In the rows, 128 means zero.
Each row of numbers stands for one thing and depends on some of the facts below. Use the named rows to name the rest.

Facts:
budum k731 <- k108 k749 k817
budum k617 <- k121 k466 k474 k547 k786
budum k411 <- k13 k832
budum k729 <- k131 k370 k611 k68 k796
budum k771 <- k137
budum k68 <- k155 k475 k631 k79 k798 k943
budum k43 <- k164 k358 k731
budum k646 <- k165 k223 k3 k541 k548 k577 k707 k744 k755
budum k828 <- k169 k384 k478 k595
budum k165 <- k18
budum k131 <- k182 k21 k326 k42 k613 k761 k820
budum k32 <- k185 k383 k66
budum k909 <- k192 k285 k32 k354 k771 k897
budum k3 <- k197 k256 k498 k818 k93
budum k474 <- k210 k216 k640 k827
budum k341 <- k23 k599
budum k99 <- k243 k359 k705 k876 k979
budum k551 <- k248 k747
budum k789 <- k269 k294 k464 k76
budum k533 <- k282 k672 k835 k882 k959 k99
budum k377 <- k284 k706
budum k851 <- k298 k39 k487 k559 k775 k824 k860 k976
budum k882 <- k305 k660 k810
budum k796 <- k338 k658 k795 k829
budum k407 <- k340 k509 k568 k874
budum k370 <- k35 k7 k742
budum k466 <- k353 k898
budum k638 <- k377 k551 k789
budum k739 <- k407 k41 k426 k462 k588 k605 k737 k851 k921
budum k458 <- k411 k719
budum k207 <- k506 k647 k716 k859
budum k354 <- k554 k861 k932
budum k719 <- k667
budum k835 <- k677
budum k599 <- k808
budum k478 <- k867
k13 pofus [k786]
k137 pofus [k638]
k169 pofus [k744]
k182 pofus [k796]
k185 pofus [k23]
k192 pofus [k66]
k21 pofus [k407]
k210 pofus [k197]
k216 pofus [k976]
k23 pofus [k411]
k243 pofus [k165]
k248 pofus [k458]
k269 pofus [k739]
k284 pofus [k207]
k285 pofus [k817]
k340 pofus [k677]
k35 pofus [k817]
k359 pofus [k617]
k384 pofus [k882]
k462 pofus [k731]
k475 pofus [k646]
k506 pofus [k407]
k509 pofus [k638]
k559 pofus [k137]
k568 pofus [k832]
k577 pofus [k466]
k605 pofus [k658]
k631 pofus [k638]
k647 pofus [k407]
k66 pofus [k719]
k7 pofus [k851]
k749 pofus [k197]
k755 pofus [k216]
k775 pofus [k828]
k79 pofus [k282]
k795 pofus [k474]
k810 pofus [k617]
k827 pofus [k340]
k897 pofus [k742]
k976 pofus [k882]
pugrul 678 <- k108 k169 k18 k182 k21 k210 k285 k294 k338 k358 k383 k464 k475 k498 k509 k548 k595 k667 k742 k761 k775 k876
pugrul 275 <- k13 k185 k223 k243 k248 k35 k353 k359 k41 k42 k487 k547 k568 k611 k631 k66 k705 k707 k749 k810 k820 k824 k829 k860 k861 k874 k898 k93 k976
pugrul 714 <- k137 k155 k192 k282 k305 k326 k340 k39 k462 k541 k554 k605 k613 k647 k658 k660 k672 k755 k786 k795 k798 k817 k832 k921 k943 k959 k979
pugrul 767 <- k164 k256 k384 k426 k588 k716 k737 k808 k859 k897
pugrul 207 <- k197 k23 k559 k677 k744 k747
pugrul 949 <- k216 k269 k284 k298 k506 k577 k640 k7 k706 k76 k79 k818 k827 k867 k932
[k108 k164 k18 k23 k326 k35 k487 k547 k554 k605 k672 k798 k810 k832 k861 k943] doni d
[k13 k155 k169 k197 k210 k248 k256 k384 k426 k716 k737 k786 k817 k867 k874 k898 k921 k93 k932] doni c
[k137 k21 k216 k269 k284 k285 k305 k559 k613 k640 k705 k749 k775 k979] doni b
[k182 k192 k243 k294 k462 k475 k541 k548 k568 k595 k658 k66 k677 k742 k744 k747 k755 k818 k824 k859 k860 k876 k976] doni a
[k185 k358 k41 k631 k7 k706 k76 k795 k827 k829 k897] doni f
[k223 k298 k340 k359 k506 k509 k577 k588 k611 k667 k808] doni e
[k282 k338 k353 k383 k39 k42 k464 k498 k647 k660 k707 k761 k79 k820 k959] doni g

Some things and their rows:
k755: [128 133 118 141 125 124 143 141 171 122 113 139 129 153 106 125 110 127
 113 117 175 131 138 159 133 144 250 124 151 111 133  98 138 125 109 146
 124 131]
k3: [122 137 125 121 136 129 142 140 114 134 123 156 139 157 132 129 120 133
 148 120 136 119 141 131 117 129 160 125 126 123 141 127 125  96 144 137
 137 125]
k294: [124 129 120 130 122 120 127 137 121 129 101 153 133 130 112 124 120 111
 117 112 130 139 133 145 120 136 158 138 143 128 145 123 121 117 122 141
 142 129]
k358: [134 114 124 138 130 119 107 131 106 125  91 140 131 118 106 125 121 103
 101 117 131 129 129 135 125 135 152 139 144 127 140 115 121 119 112 137
 141 130]
k943: [140 123 137 162 116 107 116 120 129 106 107  96 114 142 110 136 146 162
  86  96 147 166 120 117 136 132 194 139 140 120 169 103 145 141 104 104
 124 125]
k487: [133  94 136 173 132 145 118  99 107 133 179 115 105 102 152 111 131 124
 137 157 115 114 100 126 132 121  27 114  98 143  68 139 125 210 137 139
 109 158]
k99: [126 144 123  63 128 115 127 154 154 139  83 112 141 123 114 141 116 130
 121 131 139 106 127 109 135 124 130 125 152 124 127 140 122 104 100 120
 139 108]
k353: [134 140 129 114 127 160 124 113 149 131 193 130 125  98 166 125 131  96
 158 154  92 130 137 136 129 122  60 123 100 140 106 141 122 112 164 135
 108 131]
k426: [127 122 133 142 124 131 139 116 118 133 150 130 113 132 148 124 123 154
 147 142 118 115 109 124 127 119  98 114 113 132  97 144 125 172 135 136
 118 136]
k876: [128 137 117  61 112 101 111 152 167 135  54 102 139  92  90 138 113 106
  86 128 136 127 119 114 139 131 119 135 175 129 128 138 117 121  76 120
 143 106]
k749: [134 131 131 128 140 158 125 119 133 136 206 107 138 100 145 122 132  91
 136 156 110 141 148 134 130 135  41 130 102 140 107 122 124 124 149 123
 109 152]
k786: [122 135 128 113 105 107 139 143 141 128  91 137 115 147 118 127 121 133
 131 101 145 135 114 129 124 121 203 114 154 123 153 104 129 134 120 145
 126 108]
k867: [132 140 130 118 121 148 138 118 132 132 169 131 124 120 150 131 128 119
 158 148  95 125 132 121 128 121  85 128 104 137 113 147 120 130 150 133
 117 125]
k340: [114  97 137 152 126  95 128 136 115 129  80 138 110 135 116 112 119 176
 101 111 169 112  93 135 122 129 173 103 157 125 122  96 132 221  91 142
 132 133]
k121: [122 139 125 113 135 126 140 138 122 134 113 147 138 153 130 130 119 139
 140 122 138 117 137 130 122 127 152 127 127 122 138 130 126 102 135 132
 137 123]
k719: [120 138 127 113 135 117 132 145 114 133 100 145 131 150 124 130 126 137
 158 119 136 113 129 121 122 123 147 127 127 123 136 129 124  98 136 135
 139 117]
k41: [135 103 137 147 144 149 109 109 119 129 181 119 116  89 151 116 136 107
 135 159 102 111 119 131 132 124  40 122 100 139  81 131 124 166 144 136
 112 148]
k464: [128 133 121 123 116 125 120 132 126 127  99 162 129 130 122 125 115 113
 125 110 128 137 130 148 120 131 163 133 142 125 144 131 120 115 126 142
 142 124]

Rows to name:
No name comes twice in this set of rows, the named rows included.
[125 108 124 189 140 140 132 107 159 122 177 121 104 117 133 109 129 130
 157 173 130 101 115 151 143 132  86 122  91 127  37 148 131 199 134 148
 105 155] => k976
[141 110 148 166 128 187 142  81 121 105 209  85 126  59 152 133 170 124
 120 148  77 129 147 128 141 133  50 142 113 132 127 147 165 115 133  97
 118 130] => k631
[132 135 114 163 142 144 138 126 158 127 172 113 133 134 112 121 128  75
 156 156 133 123 154 144 141 142 114 143  96 119  87 129 131  93 146 141
 113 145] => k216
[115 107 129 151 108 148 170 136 124 131 115 122 131 108 106 120 126  99
 112  91 165 121 130 147 125 137 172 112 189 112 160  98 166  96 104 139
 138 125] => k137

The same things again, as new rows of numbers:
Named rows:
k506: [172 115 190 145 174 190 108 135 171 147 116  78 120 179 187 151  69 143
 134 132 135 189  99 122 212 128 148 122 160 149 106 116 158 162 115  98
 148 113 107 163 105 130 172 139 135]
k705: [168 158 143  95 135 114 130 135 116 124 159 124 113 138 125 150 166  95
 110 117 143 114 107 160 175 101 144  92 112 112 150 175 147 154 127 162
 141 133 139 122 125 114 139 108 103]
k99: [123 134 135 123 149 146 144 129 142 138 134 150 135 122 104 122 124 120
 144 127 142 120 131 130 120 132 113 123 106  92 140 129 111 148 125 150
 122 141 124 156 124 133 133 127 131]
k462: [152 132 134 130  95 138  96 118 121 118  88 120 118 118 121 132 112 140
 109  96 114 137 151  79  97 141 149 172 153 159 110 122 158  74 150  86
 136 131 117  97 144 124 147 116 133]
k353: [147 137 139 123 129 126 131 115 108 127 139 141 113 118 141 148 156  95
 104 130 140 138 115 153 153 110 135  97 118 133 143 156 140 163  99 145
 126 161 112 127 110 122 133 117 114]
k185: [159 122 134 116 130 144 116 109 127 120 113 140 130 108 144 165 145 108
 104 115 134 141 126 161 137 109 147  80 105 131 139 168 132 171 121 160
 105 170 111 108 121 116 127 109  79]
k108: [ 85 109 149 154 118 128 138 147 184 121 136 123 136 141  79 118 113 165
 134 132 135 100 170 119 108 140 105 151 130 118  86 112  96  88 165 151
 140  69 143 120 165 168 109 125 170]
k976: [ 89 142  91 104  87 106 122 124 133  33 178 166   6 100 152 164 135  54
  78 127  80 141 107 108  77 168 196  39 131 146 110 183 189 142  29  81
 127 181  84 100  80 115  89 121  97]
k509: [121 168 191  75  91  37 192 132 167 134 134 111  91 105 137 132 103 224
  70 196  71 149 187  43  70 168  74 196 157 104  82 128  89  91 156  62
 220  74 105  73 172  86 148 119 137]
k43: [127 130 128 130 138 146 148 127 129 141 140 153 151 125 113 124 118 118
 137 136 135 132 122 124 101 134 121 120 112  99 148 118 111 146 121 123
 114 140 116 151 122 124 125 127 132]
k667: [101 138 138 151 117 119 152 137 165 154 121 121 132 124  72 108 116 157
 140 143 133  98 163  88 115 123 112 174 145 130  78  94 105  67 163 135
 172  81 141 136 133 165 110 124 185]
k605: [132  99 143 141  93 148  84 141 146  94 103 124 131 134 135 141 110 149
 109  87 122 137 153 113  80 151 139 152 134 140 123 151 148  99 143  98
  98 116 117  84 175 127 140 115 118]
k932: [142 138 127 117 151 140 111 124 119 120 106 127 104 122 142 122 130 120
 135 110 116 130 118 140 143 119 114 133 122 124 141 138 131 137 118 137
 118 144 134 133 120 126 131 135 116]
k35: [134 104 103 138 114 141 121  98 114 139 130 108 191 124 185 163 138 139
 122 134 125 149 107 202 140 125 173  75 133 175 151 155 145 190 106 125
 106 129 127  84 111 112 116 114 105]
k795: [112  96  74 133 112 126 109 114 128 143  84  94 183 126 154 121 100 171
 163 128 125 126 133 128 130 143 163 137 151 166 104 102 131 117 169 124
 118 124 150 108 130 116 137 128  94]
k131: [112 114  85 142 127 130 157 112 108 164 143 124 200 131 146 119 114 140
 156 164 124 141 103 142 117 132 150 108 136 137 144  89 111 153 128 104
 119 123 130 141 103 114 110 140 134]
k820: [129 118  95 137 116 105 137  99  87 150 142 107 164 125 182 142 151 118
 124 160 132 146  94 174 169 107 168  86 145 183 136 123 141 170 105 122
 135 140 128 112  91 111 115 129 111]
k611: [130 123 108 139 116 110 139 104  94 153 139 113 153 115 176 141 153 110
 124 153 137 142  97 173 164 105 157 101 140 173 139 138 152 171  92 123
 140 144 121 118  90 119 118 122 126]

Rows to name:
No name comes twice in this set of rows, the named rows included.
[144 138 126 117 148 137 112 123 115 123 106 124 111 122 147 126 131 121
 133 114 112 134 117 141 141 120 118 131 123 130 142 134 137 135 118 130
 117 144 133 130 117 121 128 135 115] => k867
[114 118  96 138 131 134 153 115 113 157 143 131 187 128 138 122 115 136
 151 156 130 139 108 138 109 133 141 111 128 129 148  93 113 150 125 106
 118 130 127 143 107 118 115 137 133] => k729
[113 117 128 150 137 132 146 140 110 137 158 166 143 130 103 106 142  96
 138 141 155 120 121 130 106 119  98 127 101  93 157 110 104 134 113 138
  99 142 118 166 131 141 114 140 148] => k617
[138 115 131 137  94 121  98 138 119 112 100 130 105 122 125 120 122 124
 111 106 127 130 147  79 101 125 131 168 141 143 109 125 146  74 147  99
 122 138 115 111 156 127 137 127 122] => k921
[101 105  90 156 130 118 157 124  99 156 158 135 185 135 139 108 129 122
 155 166 141 132 103 143 120 124 129 114 126 133 147  85 106 144 119 114
 111 125 131 153 112 125 106 147 143] => k796
[135 114 139 152 115 128 133 141 107 118 155 169 127 130 117 125 137  91
  99 138 133 142 124 103  79 116 113 125 109 103 151 117 113 113 113  98
  96 143  98 139 143 126 105 136 141] => k739
[101 163  57  59 178 164  95 115 140  51 106 123  31 106 192 134  92 108
 173  85  40 134  79 161 112 189 165  59 120 117 155 172 179 185  44 105
  96 170 146 128  58  95 113 152  60] => k384
[160 149 143 112 133 143 120 103 129 144 103 128 120  96 140 157 152 112
 116 109 135 129 127 164 161 107 145 109 124 141 134 178 157 169 105 160
 146 159 123 112 101 131 141  99 119] => k359
[ 95  98 139 136 126 139  96 147 158 106 111 122 122 137 120 114 120 149
 151  97 155 109 152 141 132 155 106 155 124 120 120 149 134 131 135 161
 113 114 145 124 167 149 156 123 127] => k672
[194 165 129  95 123 135 127 115 108 136 137 120 150 128 128 164 153 109
 104 109 120 129 108 157 144 104 174  87 123 127 158 166 154 146 137 129
 131 134 131  98 116  96 133  98  98] => k749

The same things again, as new rows of numbers:
Named rows:
k478: [137 146 121 125 136 142 130 107 110 118 187 164]
k359: [ 80 126 100  96 148 112 133 148 150 133  64 128]
k568: [108 119  80  92 128  94  86 165 188 142  42 116]
k744: [ 95 176 122 120 108 129 147 142 145 126  33 126]
k874: [103 151 100 114 118 107 103 144 135 136  72 126]
k18: [ 88 188 130 125 109 150 150 116 137 143   8 145]
k739: [156 144 104 122 132 123  93  92 150 144 161 174]
k832: [130 110 124 133 133 132 113 118  94 130 159 127]
k294: [117 184 127 129  93 139 142 133 159 139  14 124]
k464: [125 182 148 141 100 140 158 122 142 138  38 126]
k338: [137 154 157 157  84 151 150 129 153 145  62 114]
k269: [110  77 119 112 163  98 122 155 124 111 164 107]
k192: [152  81 124 123 145 115 118 137 138 120 155 106]
k458: [139 144 122 126 136 142 129 106 113 118 188 166]
k475: [131 117 141 137  99 145 136 145 200 147  36 107]
k411: [136 146 122 127 135 142 133 107 114 119 187 168]
k41: [134 152  91 111 100  90  94 153 157 155  70 119]
k796: [157  95 137 153 109 160 119 122 130 126 226 145]

Name these rows:
No name comes twice in this set of rows, the named rows included.
[128 155 136 144  78 148 134 140 172 145  34 115] => k742
[165  80 115 121 140 105  91 129 157 136 142 109] => k462
[109 110 115 122 137 102 120 152  96 109 169 110] => k640
[192  53 152 149 125 118 121 137 141 140 205  89] => k795
[145 122 120 129 123 119 119 135  98 115 155 109] => k541
[107 182 141 133 106 148 155 110 143 147  33 136] => k667
[123 122 104 103 131  95 123 163 166 141  77 112] => k185
[152  86 118 111 159 111 122 141 122 112 147 102] => k755
[103 166 124 125 102 129 138 142 153 132  36 123] => k747
[161  82 141 159 101 164 115 125 133 128 234 138] => k131
[115 194 148 137 106 140 168 122 132 132  32 128] => k498
[141 154 105 105 162 133 136 114  90 103 174 158] => k882
[103 154 104 115 115 110 118 157 124 128  82 117] => k353

